Rows, each with the band of its hidden value
[ -10  -41 -102 -227 -101  -40    6  -78  210  -76    0 -105  220   17
 -123  239  -32  120  204  154   67  158 -116   24   94   70  231  183
   55  284  301 -133   26  223   39  -88  284  119  -64  -84  268   53
   32   87  192  105 -156  -55  212  -54   43  162  -79   39  -70 -557
 -157  -46   68    7   86]
beme
[  19 -109 -138  -46 -121  -55 -186 -214   57   63 -119  -77 -153 -180
   58 -147  -58  -39    8 -120   11   89  122 -222   20 -116  263 -196
  -53 -151  266  100  -11   26  -47    5   94    6 -155  187  175  214
  -99  179   14   95  -63  236  -14 -203  -77   77    4  129    6  -45
   25 -293 -122    7  129]
gifo
[  72  -88 -232  -19  -30 -261  -98   24   58  214   48 -312  -45  217
 -147   86 -241 -109 -210    9  -13   29  220    8   -2   74  280  100
  -25   -8  214  -21   32  -80  196 -187  -97 -104   11  -40  -28 -198
   81   56  195  118    1  -64   31  119 -180  376  -72 -360 -220  -41
   95   13  126 -208  -33]
kazu
[-128  -67 -166 -190   -3 -197   -3  -13   59  156  -97 -160  -39  -15
   -3   69 -258 -146  -70  -57  115   70  183  -28 -112  -69  214    6
 -193  -66  255   56 -141   19   -5  -38  -85 -265   62 -176   31 -108
   43  123  368   76    2  159  -21  -50 -123  440 -136 -184 -165 -226
  -30 -128   96 -194  -14]
kazu
[  60  135 -102 -228  170   11  123 -126 -114  131   27   15  301  -20
  384   22  -47 -146  310   96  117    9  156    5 -215 -304  338   95
  101 -186 -226  242   17  -54 -383 -123  187   80  -89 -135   36  -31
 -163   21   65   71  -89 -117 -305   52  -70   83 -259  105  227 -158
 -415 -348 -101  -68 -156]
gifo
[ -39  213 -117  138  233  -10 -116  110 -118  -39   38 -114  128   22
 -110 -119  -28 -142  -62  -43  -86    2  311  -79  -80  -45    6  -52
   43   -5  181  -71  181  105  117  -30  -30  205  157  118   17   59
   90  -93 -128   98  -74 -119  -10   56  -80 -140   41  -93  -76   62
  102 -116 -240 -125  -91]
bipu
[ 333  -37 -244  118  -38  -72 -165 -229  -23   48  -50  -95  269  202
  101  -80 -157  123  103  203   13  -29 -178  -46  -53  -48  -15   76
  -29  205  -49   12  149   93 -387   96 -185  120   59   37 -143    9
   30 -110  233  132 -198   32  203  266  117  -70  160  114  -29  -54
 -155  -91  235  176  233]
nas
[ 143  -36   42  135  107  -14 -114 -199 -123   64  -31 -257   77  -22
   -4 -123    4 -196  -74 -127   77  226  394  -97   35   15  186  -86
  -69 -251   21   82  -45   -6   11 -128   35  -31 -101  104   -9   87
  -74  186   21   25   12   29 -197  -15    8  238   12    1   74  243
   33 -238  -80  -96    8]
kazu
[  -9 -126 -180 -196   85  -42 -156  -55   87  147   -5 -168   99  -72
 -304 -190   21 -321 -187 -153   24  188  114 -240  -14  170  344 -108
  -60 -241  388   76  -67  169  -48   54  212 -117  -22  -15  135  182
  -94  -23   37  192   38   27 -149 -137 -187  119  239  -70  160  -87
  -97 -123 -177  -85  157]
zas
[-114   96 -282  -71   60  -63   95  142 -101  122    7  135  131   96
  149 -150  -42 -167    8   96  -33  -74  189  -72 -139 -153   98   62
  -10 -161  -62  203  -26   34  -79 -114 -133  -25  104 -148  -94 -251
   15   -2   57  180  174  -10 -261   68  -60   21   92 -137  -27  101
 -124   -8  -77 -260  -99]
Vub
[ -27   25  -22 -238  258  122   88 -177  -22  -10  -11   49  178   28
  -53  -13  -47  -95    3  110  134  121  -11    4    1  -61  274  -83
   55 -107  243   18 -306  254   -4   -7  233 -116  115 -231   90   37
  -37   54   49   85   34   31   63 -179   42  175  114   58  141   -8
  -43  -52  -98  -74   80]
zota
[ -34  -85   41   13   41   14  -15 -145   55  -68   45  -36   33 -225
  206   16 -134 -161  112  -72   88   70  205  -83   13 -139  110   38
  -95   37  100  271  154  -60 -110  -55   55    9 -111    9  161  -27
 -138  142  125  -50    3  134   -2 -155   64   67 -256    6   69  -72
  -19   38 -228 -173 -147]
bipu
[ -10 -101   30   83  -74 -549   45  180  112   28 -186    8  208 -225
 -149   24   14  -43   33   60   62 -131 -124  -69 -205 -238  -91  127
    7  159  -15   91  -63 -230  -19 -105 -239 -215 -185  -35   93 -176
  261  -35  338  200  -87  -27  187  540  254  278 -202 -313 -324 -355
  -30  158  387 -182 -138]
kaze
[ 175  -15  -38  126 -103 -207  -74   82   93   47  -12  -77   67  -10
    2   13   88   52  -13  -78 -173  112   48  -12  -49   11   -8  -68
  -99   89  178  -12  260   37 -140 -132  -98  158  -80  124  -72   82
  237  -15   39    8 -175 -125  127   72  -40  -46  -92 -165  -73   -2
  186  -73 -123 -150  -54]
Kol
[ 147   32  -51   52  -13   86 -148  -81  -23   13  -55   83   66 -103
  189 -121  110   40   12  -36 -151  130   79 -127  130 -257  221 -218
   18 -168   46  199   94  127   36 -183  105  259 -125  195  160  119
  -10   90 -175  106  -41  111  -11 -178   44 -159   -9   28   58  187
  212 -236 -282 -228  107]
Kol
[ -16   30 -209   19   31   -9   18   95  -11   28   86   51   -5   71
  143  214  -72   50  -47   71  -51   -8  127   28   35 -169   82  -27
 -108   17   89   62   -4  194  173 -176 -161   25  268   63  -69  -75
   37  -31  -67   24   19  -19  -53   87 -162  114  -98 -194 -235  -31
   95 -126   10 -208  -73]
zota
[ -93 -174 -168 -136 -213 -161  -77  151  -53  245 -100 -100 -179  136
  195  114   56   92  -83  -81   33   -1  264  -14  109 -192  127  -33
  349 -320 -169  148  -32 -162   93 -229  -49  274 -164   48  -69 -125
 -210   14  123  -61  -60  -14 -142   16 -218  224 -263 -273   -4   38
 -193 -114  -46  -11 -182]
Kol
[ -39   32  127 -143  170   23   -5 -126   61    4  109  -87  170  163
  -38  124 -189   18   80  121  162   28  203  165    3  -13  122  185
  189  111  150  -38 -118   70   57  -55  149   28   74 -153  134 -127
  -81  220  104  -16  105   66  232  -22  136  213 -226   52  -47   27
  -88  112   76    1  -52]
beme
[-116  -74  138   18    0   14  -57 -123  166 -136  132    3   47 -151
 -189   91  120   39 -124   17   14  139  137   24  141   55 -200 -121
   -2  149  403  -89  -88   76  239  -50    3  -52  -18   25  152  186
  -89  253 -143   17   48   93  239 -150  227  129   95   30 -148  -16
   99   79   84   15   69]
leli
[ 104 -205  -82   63  -94 -214 -154 -142  152   61   23 -239  -75   58
 -115   58  -41  -28 -182  -38    3   28  209 -101  144   80  178  110
  170   26  248  -55   26 -171  289 -108   69  -23 -150  150   85 -124
  -47  122  -66   34   32  -70    9  123   25  266  -23 -154 -154  -43
   -5   60  215   34  -11]
leli
[  47  110  -44   82  -35 -111   44   20 -197  -88  -42 -160  111   81
  -18   52  -91   47  144  147   73   49  123   45    1 -215   -9  -28
 -119  119   32  -45  -91   66   46 -105 -199   39   -9   -7   11   56
   72  158  151  173 -118  117  175  154   88  136  -24  -42  -96  -24
  132 -170  -12 -137  -22]
leli
[ -21 -257  -38  -69 -229 -225 -121  -55  359   83  -35  -20 -132 -233
 -127  -72  103 -166  -58 -175  102  138  132 -235  -42   85   83   -6
 -137   31  355  129  -25  -40  -41 -121   10 -135 -242  193  128   24
   49  259  276   51  104  147  -65   12  -41  291  -88  -20 -194 -221
  -34   13  150 -178    0]
beme
[  65 -244 -167   38  -71   19 -234   23  309 -126 -127 -290 -228  -54
 -115   96    1  -58  -61  -98   23  210  101 -232  312   96  123 -127
 -205 -131  425  172  -69  226   74 -140  103  118  117  138   41  179
   55   16  162  -44  -75   70  -63  -36 -185  161  -24  -91   39 -133
   94   45 -181 -103   66]
lage
[  27  -59 -390   16   -2  -68 -103  169    8   26    7  -31   99   48
   64   -2  -41  -10   25   92 -140  -79  -26 -146   41  -67  125  -81
 -213 -167   31  155   65  163  -88  -26 -198   53  289    6  -93  101
  -43 -152 -143  206    3  -16 -140  184 -202  -77  197 -150  -23  -44
 -120 -113  -50  -37   82]
zas
[ -62  -62 -158 -188 -291  -79   62 -119   45   87 -165   19   32  138
  106  264    2  366  116  141    4   94  -62  105  118 -109   15  104
  167   71  147  -48  -72  363   -6  -78   51   88   15  -79   89  -29
   13   32  151 -146 -170  -39   69 -132   52   87 -206   67  -97 -205
 -143 -141  166  184  119]
diz
[ -91  103  -54   17  158   76  -11  -15 -292  -67   -3   74  220  -29
   22  -93 -102  -49   30  -22   36   24  255  -39  -13 -164  104 -116
  -74  -27   17   -9   22  259  138   27 -127   43  148  100   54   36
  -69   71 -116  101   34   99   -5  -73   51 -108  121   48  -87  127
   64 -180 -128 -131   26]
leli
[ 112 -156 -241 -232  -72 -253   -3  126   76  269   56    8  151  295
 -149   86 -152  -93 -191  -71    8   35   76   16 -112  167  322  133
 -113   75  246  -49  -20  232   14  -46 -106 -193  164   52 -191 -283
  165  -10  139   93  154  -89 -115  231 -209  194  105 -245 -247  -68
  -77   15  286 -226   53]
gifo
[  60   19   56 -128  -45 -297  -24   -1  -76   71  -92  -60  240   63
  -90   -7 -134   68  165   27  112  -33   47   62 -155 -122  175  138
  142  143   23  -52  -15  -25  -78  -12   42    2 -186   24  110  -92
   78  180  132  114  -51   29  210  273  201  101 -166   15 -101 -103
 -126  -72  190   -3   -7]
Kol
[ 212  149  -70   56  110   42 -131  -58 -234   56 -114 -140  250  158
  118 -159    0 -178 -150  -73  -72  118  209  -44   66 -142  -53 -154
 -101 -138  119  174   61  148  -77   40  -51  143   73   86 -114   37
  -45  -44 -105   29  -82   45 -256   15   98 -257  230   21  160  322
  -38 -201 -133 -138  173]
kaze
[ 121   55 -257   82 -110 -192 -101  197   33   31  -50  -61   74   87
  134   -9  -79   30   93  115 -182 -112   17  -62   15 -215  122  -20
  -63   -3   28  166  179  -48  -21 -183 -125  242   11  117    5  -27
  102  -29  -33  236  -88   15  -17  207  -82 -143  -15 -170 -121  -49
   26  -59  -88 -229  -23]
Kol
[  64   61  -19   63  131  111  124 -208  -22  -35  141   54  115   65
  105  -16  -54 -134    0   35   -3  122  303  -19  -32   14  202   76
  -81   50  240  -68  -39  196   75  -46   72  -97  131   45   -3 -103
   47  141 -108   60  171   25 -133 -165  -37  101   68   89  -63  112
  125 -111 -106 -183  -72]
zas
[  -7 -160 -310 -327 -308 -202   -5   18  228  138  -12   50  262   68
 -262    3   83 -125 -113   25   56  118 -134 -161  -11  132   44  177
 -105  338  425  -20   77  276   -4   20  -55 -103 -140   23  118 -164
   67   -3  360  177    1  -32  -67   37   11   39  255  -74 -208 -508
 -223   68  343 -186  237]
lage
[-148   45   -2   36   54 -109   45   90 -334   -3  -73  -28   42  -40
   72 -104   69   24   92  -39   99  -36  246  -31  -68 -202  -44 -121
   14 -141 -191  -46    7  -12   62  -25 -321  101  -26  -32  -14   42
  -85   97   41  -14  -48    3  111   14   -7   75  -95 -104  -13  190
   39 -160 -121   -8 -161]
beme
[ -38   76 -193 -122   67   15  -88   78   46   63  108  -86  160   68
 -139  -52   30 -243 -136  -36  -48  157  279  -83   26  100  237   12
   88  -49  261   18   34    9  173 -169  260  118  -57   53   53  -39
  -47   94 -102  246   78  -63 -239  -17  -72   73  239 -112  -20 -122
 -127 -103 -124 -255    8]
Vub
[ 100   57  -87   22 -187 -255  130  -58 -229  100  -36  107  212  208
  -20  -94  -94  102   91  177   -6 -157 -159   47 -172 -126  -22  185
   22  287   86 -117    3  161  -95  210 -246  -97   23  -10   38 -128
   53    8   45  165   44  163  262  164  125 -145   91   35 -129   93
   14  -13  139   59   86]
gifo
[  55 -126  -17 -211 -213 -187  219  -61  142  225  128  210  171    6
  253  182  134  -13  -26   38 -128  -17 -108   63  -54  -97  170  183
    5   78  181   89   63   24  -44    2   21 -148  -61 -101  137 -167
 -106   13 -141   17  142    3  -87 -133  -65   37 -149 -141  -38 -115
 -120  -18   82 -115  -56]
Vub
[  64  160  -61  188   64  -10  -50  109   11  -99  -22   35  131   28
  250   97  -22   72   68  103  -89   28  137   58   22 -220 -132    7
  -30   94  -44  111   68  -35   16 -209  -67  221  108   41  -96 -113
  134   55   -3   82  -39   45    8  216  160   21  -74  -98 -173    0
   50  -66  -14 -225  -87]
beme
[  18   18   56  188 -208 -248  173  -18  -32   25  -32   91   33  134
  202  102 -136  180   42  166 -109 -107    4  145  -52 -188 -101  269
   70  277   90  -87  -18  -76   75   47 -187  -84   27 -113   54 -323
  138   99   80   90  122  264  315   52  194  121 -189 -142 -249   66
  221  125   70  -84 -129]
Kol
[-264  -14   82 -193  -69 -125  310   93  -80   44  -85  220  220   60
  108   81  137   57   53  106   88    2  161  131  -36 -151 -150   58
  -15  -53    1  -41 -270  186  106  -58 -272 -159   94 -268   -3 -211
    5  178  150  -22  181   47  -63 -115  131  186  -40  -63 -168   38
 -113   65  216 -124  -97]
zota
[  22  -87 -100 -404 -279 -236  179  -61  110  264    1   88  209   73
  105  346   69  103   44   77   56   87 -112  147  -25 -133  146  200
   58  127  141  160   -1  230  -38 -199   80 -121 -170 -102  134 -174
  -39   68  138 -141  -78 -195 -148   16   34  149 -323 -109 -103 -297
 -291  -89  317 -105   41]
nas
[ 153  -39 -110  -70   -6   60   35 -244 -172   22 -172    6  244  253
  141   43 -113  212  101  233  155   90 -128   61   76 -177   63   66
  130   56 -107  -27 -228  275 -169   49  -54   42   83 -170  -78 -121
  -13  -30  329   39 -115  124  192   48  193  148   75  109   50    0
 -101 -106  184  128  196]
zota
[-220  -83  118  -69 -145 -242  133  217   -4 -119 -116  143  343 -108
 -219    8  267   58   93   83  148   14   23  -11   61  -98 -360  125
  -12  226  -42   37   -4  191  184 -144 -364   17 -152  -83  165 -187
  105  139  314  -32   44 -110  158  171  382    9  -72 -136 -239 -124
  -51  340  307 -188  -46]
diz
[  11  -96   27    4  112  -23  -15  -46  -37  115  109  -31 -172   42
  156 -121 -120 -191  -30 -101  109  -16  385  -72  -81 -117  246  -97
 -156 -246   53  131 -148  -57  -17  -68 -213 -118  103   42  -63  -60
  -90  265   50   32  280  253  -26  -77 -228  272 -165  -60  -30  387
  176  -79 -142 -223 -170]
diz
[   9 -226   94 -131 -151 -299  -35  124   91    5  -43   -6  131 -234
 -135   26   65   28  162 -189   25  117  -29  -98  -28   32  327   41
 -160   89   90   10  172   61  -17  -75   -1  -25 -242   80  241   31
  113  195  102   43   10    0  255   66   33  135 -240 -163  -61 -203
  111   -2  -56 -180  -63]
kaze
[ -49  -57   31 -123 -105 -117  158   62  246  105  184  271   72  -92
   15   91  239  -70 -129  -27  -46  118   10   17 -154  -15 -115  -35
 -218  192  346  -64  -74  110  -28  -68 -210 -205   44  -44  -29  -44
  138  140   94   79  174   93   90  -81  -56  223   -4 -144 -260 -126
  157  -34  134 -301  -57]
gifo
[ 142  -77  -53   75   48  -68  -94  -42   67 -116 -203 -151  106  239
  172  -27  -97   60  -28  127   46  -45  108  -19  189 -136 -179  -10
  -48   24   81   38 -100  -36    5   -7 -272  125  135  -90 -174 -219
   97   51  236  -10  -32   72   77  146  215   60  109  -32  -67  120
  -28  191  253  -27   73]
zas
[-135   63   -3   -1  120   39  190  -10   22   62  170  300  -87  110
  251  -23   19    0   -7  103   -5 -126  269   61 -165 -132   36  -39
  -21  -86  120 -119 -261   49   99  -27 -223 -121  320  -50 -123 -134
    0  211 -158   87  367  200    7 -124 -167  202   -2   23 -255  281
  114  -76   33 -127 -191]
nas
[ 135  -41 -156  110   76 -104 -193    5 -146  113  -48 -254 -193   75
  218  -95 -218 -155  -54 -225   31   35  375 -137  -90  -64  393 -119
  -49 -186   -5  -65   71 -284   -2  -15  -35  142   -1  214 -174  -19
  -36   88   63  138  -34  187  -48   87 -333  289  -36 -163  -50   57
   68 -372 -212 -125 -172]
nas
[  -3   73  -93   15  194  -68   21  162  -81   95  -30   71  285  -19
  149   54  -72  -86   -5  -60 -110   54  200   20 -150 -126  272  -20
   85 -147  -85   20   78   40  -62 -115   92  118  142   26  -94  -75
  100 -176  -12  178  -66  -81 -157   92 -140   70  -38 -210  -95 -160
  -75 -212 -161 -230 -172]
lage
[   0   -4  -25   78  -30 -137 -100  -55  147   72   73  -39  176 -171
  143   20  -22 -130  -44  -28  -66   40  224  -13  -43  -97 -101   35
  -53   71   63  247  286 -179  -51 -197  -75   49 -165   52   90  -59
  -63  119   66   19  -46  -30 -101    8  152   32 -157 -109 -163  -92
 -109   26   80 -208  -58]
kazu
[  22 -185   78 -205 -225 -186  151   47   46  261  146  199  -22  113
  172  291  148   97 -162 -115   28  102   85  137  -61  -62  180  108
  169   98   71 -160 -147  -75  156  -75  -11  -89  -90   56  -75 -242
  -65  152  -14    4  187  121   72   38 -131  420 -188 -256 -230  -89
    7 -172  202 -136 -169]
Vub
[ 109 -186  -12  -42 -167  -18 -159 -122  205   12 -156  -18   54  153
   98  103   92  236 -109   31  -28  128  -36   12  233   19  -60  -24
  233   44  192 -115 -123   27   46    8  104  220  -19   40  -42  -34
  -32   59   91    9  -60  147  152  -39  153  126  133   34  -84 -100
 -126   -2  231  165  179]
diz
[ 275   84  -90   38  124   50  -53   32 -412   74    3  -56  298  319
   94 -102 -130    4   59   51   30   37  -15   55  -25 -133  150   -5
   19   10 -212   79  101  220 -245   80 -132  243  122    1 -174  -45
  -43 -138   68   87  -77   64  172  175   -9 -205   87  -70  221  341
   46 -114 -265  -79   53]
kaze
[ 271   78  127   19   40   71   78  -77 -220   -9   69  -37  169  313
  110   25  -15  -11   83   54   52   97  114  105   70  -79  160   96
    2   69   73    4 -103  230  -14   22   65  119   88   68  -40  -74
  -30  139 -127   12  136  142   53   58   38  -86  -13   76  155  383
  109  -79 -188 -118   -9]
bipu
[-146  -17   73    0  208 -122  135   48  -75  117   20  127   15 -187
  396  101  -14   -1   16 -100  -57   -8  274   96 -176 -214  190 -117
   -5 -327 -199   69  -34 -230  -40 -150  -93 -112   81 -199 -101  -87
  -29   87 -118  -47   68  -32  -47  -78  -79  365 -302 -260  -61  109
   18 -199 -116 -131 -327]
kazu
[  44   61  -82   51   41   18  121   47    0  -96   64   79  109   97
  153  114  -52   30  153  149   -8   15   31   29    2  -99   92  171
  -26  142   65   42  -21  146  -19  -76   36   66  162  -63  -14 -162
   92   18    0   77   91   36   55  110   17   51  -80  -58  -31  -35
   48   32 -134 -163 -134]
zas
[ 126 -153  -88 -117   50  -89 -107 -152   24  165   28    2  172    9
    3 -118   91  -65 -128  -30   46   32  -35 -111  -72  -21  150  -95
  142  -42   48  -70   21  -98 -133   73  -56   40 -114    3  -25   46
 -125  -59   97  130  -76  -10  138    4  -47  131  154  -67   26  -78
 -133 -124  126   75   83]
diz
[-132 -119    4 -290 -268 -385   94   29 -205  179 -246  -93  135   10
 -103  123  -70   41   94 -103  282   83   39   30 -121 -101  127  240
  106   74  -20  -25 -194   57  -10   78   15 -219 -248  -95  127 -191
  -61  171  362  -24  -28  121   22  245  163  373 -239  -92  -77 -283
 -309 -168  296   67   -8]
zota
[-165  -24   49  -23  233   12  108    2  -83  -70  -47  -23   64  -39
  110   -2 -139 -211   -8  -72  108   78  381  -10   17  -17  230   68
   76 -195   55   99 -159  -62  142  -82  194  -86   70 -149  -11 -232
  -47  134    4   10  184   34 -199  -70   57  265  -34 -112   60   70
  -86   89 -194 -191 -245]
Vub
[ -61  113   31  -17  143   87   17  -51   59 -139    0  134  208    9
  -29  -58  -15   29   36  137  -32   24  -34   42   17  -40 -135  -50
  -42  156  314  -13  -43  260  -14   61    7   56  191 -132   90   40
   74   63  -15   56   38  108  244 -154  212 -153  137  103  -34   64
   75  139  -93  -68   99]
zota
[ 180  139  -67   88   -5  -26   92  -38  -53  -42   52   79  313  162
   21  150  -10   55  -19  192 -123   75  -89  119   84  -56  -20  186
  -30  247  179   97   42  303  108 -108   97  -12  127  -19   32 -175
  134  -22 -192   41   42  -89  -24  170  262 -146   79  -66  -73   87
   60   75   41 -185  101]
zota
[  47  157 -219 -127  125   63  -67  -43  107   -9   84 -126  329  185
 -114   82   42  -80  -66  201  -15   88   80   20   70   18  -77   33
    6  125  296  -23   15  218   67 -115   49  126  147  -78   17   31
   -4  -35    0  118 -107 -198 -115   62   60  -36  220   13  -70 -195
 -218  -57  180  -64  176]
beme
[ -30  -28  -36  227   15 -255  -69  102  -16   70 -118   47   52  -44
  118 -215  -53  -94 -135   62 -100 -213   87  -85  -78 -249 -110  -82
   88  -81  -42   92   -1 -339   82  -11 -320   50  -19   -3    4 -142
   10  -26  112  273   57  245  149  102   79   39   83 -244 -237  121
   88  143   44 -178  -95]
nas
[ 188   84 -254 -215   21   57  -44 -256 -283  205  -57  -53  192   57
   73 -116  -26  -77   76  -78   83  233  144 -127 -105 -130  531  -90
   50 -141   -8   29   71  301 -158  -94  212   87 -189  162   46   90
  -43   24   55   72 -196 -122 -232 -109 -153   21   35  134  154  -48
  -92 -582 -149  -89  144]
diz
[ -63  -37  -99  -37   43   62  -64  -35  151   99   88   70  -48  -78
  136   17  -50  -83    7  -79  -30   73  234  -78 -122  -38  167 -121
 -153 -166  241   29 -102  166 -164   24    3  -47  269  103  -26  198
  -69   76  -31  123  123  260 -119 -144 -302  155  -35   86 -113  -60
  -39 -308 -119  -51  -21]
gifo
[ 103  -14    2  115    7 -183 -101   -3   69  -16 -102    3  366  -44
 -156  -73  110  -14 -111  129  -49   49 -107  -52   75  -80 -134   68
   33  111   53   96  -26   17  118  -94  -68  -27  -86  -50  138 -115
  101   14   71  199   16   16  125  262  409   43  165 -144 -164  -31
    5  154  287 -142  190]
kazu
[ -13   60   95  152  204  -19  -15  -29  -92  -10    0  235  231 -133
   58 -126  -58   17   91    3  -10  -64  115    1 -190 -152   31 -116
  -28  -31  -39   39   24  217 -105    8 -143   16  195  144   17   97
   65   14  -62   75   58  111  134   30   59 -117  -50   90 -194  183
   85  -69  -57  -82  -45]
kazu
[ -28 -106 -150  139   44 -248 -178  114 -294   77 -221 -184  179  -73
  -52 -155  -66  -24  -13   -7   88  -50  188 -130   18 -228  117 -132
  187 -287 -429  151   41 -206   80 -195 -243  166 -197   71  -17  -14
 -101  -58  220  196 -196  -54    6  303   80  161   22 -271  -82   16
 -128  -80   69  -55  -54]
nas
[ 124  253  -76   33  111 -101  105   64 -190   64   66  -23  333  196
  -79  125  -14  -23  -17  159  -31   50   -8  164 -143  -85  -60   80
  -34  176  109  -46  -26  247  -17  -63  -44  -21  181  -57  -88  -16
  135  -93  -47  106  -90 -125   17  274   66  -21   49 -118 -100   14
  -12 -152   46 -138   18]
kazu
[  41  -72 -144  -70   60    3 -118 -125  -66  -16   45   55  177  -93
  -30 -235  -64  -32  188   68   86  -34  -81 -170 -114  -35  251 -146
 -135  -14   19  -23   -5   76 -230  138  -94   15   15   43   91  263
 -157  129   12  305   25  232  236   -2  -39   -9  255  175   30  -49
 -105 -198  -46   80  159]
nas
[ 279 -191  -85   98 -153 -153 -211 -140  -31  137  -32 -187  -37  155
   76   25  -36   98  -61 -101   35   73  128  -65   61   13  137   29
   71  -12  -13  -11   78  -36  -74  -17  -75  109  -84  255 -127  -13
  -61   70   24  -42  -54   40   37  233  -42  144  -62  -33  -45  129
  -46 -184  157  133   59]
diz
[  95  -52  132  280  255  -71 -180  -47  -29  -84  -62  -71   20 -170
   39 -167 -151 -153 -137 -189  -41   57  217  -79  -19  -20   40 -167
 -106  -91  117  136   89 -134  -20    5  -28  -19   53   85  -67    2
   92   63  -45    4   33  134  145   53  158   51    8 -132  -10  298
  240   96 -217 -168  -83]
zota
[  68   51 -122   85   70  -22  -42   13   -4   10   30  -19   -7  -48
  -32 -176   31 -218  -47   -2  -34   85  246 -179    0 -133  299  -99
   11 -107  136  113  -10  -24  170 -268   71   98 -133  169   92  -39
   99  117   14  255   63   32 -104  -25  -98   87   65 -116  -69   68
  230  -93 -242 -413  -93]
kaze
[ 167  -58 -226 -182 -207 -148 -161    7   60  204 -166 -168  158  127
    9   63  111   31  -82  -50  -63  180  -69  -63   66  -27   76   -4
   81  -67  159   91   52  119 -184  -32  137  171 -118   25  -19   65
  -22 -108  123   43 -224  -60 -153  104  -29    4   54  -79  104 -209
 -267 -253   76   48  209]
Vub
[  63  -16  -44 -112   23   83   51  -57  250   -3  335  125  -99  197
  -56  260  -56  -12 -145   42  -19   69   68   83   29  147  178  119
  -77  307  606 -172 -148  266  255   -1  165 -128  317  106    0  -90
   42  176 -269   37  308  132  127  -30 -165  171   35  -20 -231   -6
  174   17   31 -155  -15]
Vub
[  42 -109  -24   42  -51 -218  -43    8   31  -18    8  -46  180  -13
  -94   96  -28   45  -37   58   17    9  -28    2   61  -12   44  167
   97  184   46    9   49  -79  158  -75   -2  -33 -104  -19   98 -173
   14   63   15   90   20  -35  188  260  241  168  -23 -201 -144 -122
  -31  146  196  -49   -7]
diz
[ 235  -66  -35   58   78   -3 -124  -40 -124   62   -6  -64  226  128
   57   23  -14   21 -124  -38  -64  139   17   31   80  -11  122 -107
   38  -69  -11   33   25   72  -83   -6   30  125   63   55 -156   48
  -45  -77  -88   82  -79   21   54  115   47    2  177 -116   89  150
  -11 -124  -63  -22  100]
Vub
[-109 -215 -232 -240 -144 -265  -80  317  235   75 -149  145  141  -63
  -44   66   57  105  -22  -89  -61   21 -195 -106  -38   51  160  -33
 -112  112  131 -111  111   79    2  -28 -154   89   42  -48   -9 -122
  202  -77  304  161  -52   -1  222   91 -110  164   77 -318 -292 -494
  -67   38  173 -186   36]
kazu
[  28  104  -95  -66    7 -107   30  123 -118   23  -71 -122  172   92
  -93  -70  144 -219 -149   41   60  115   55  -20   17  -97 -282 -161
 -289  -20  206  155 -142  105  -12  -65 -285  -72   30 -148 -123   39
   26   66  167   81  -40   29 -120  122  110   31  252 -162   34  127
  -29  -26   50 -267  114]
kazu
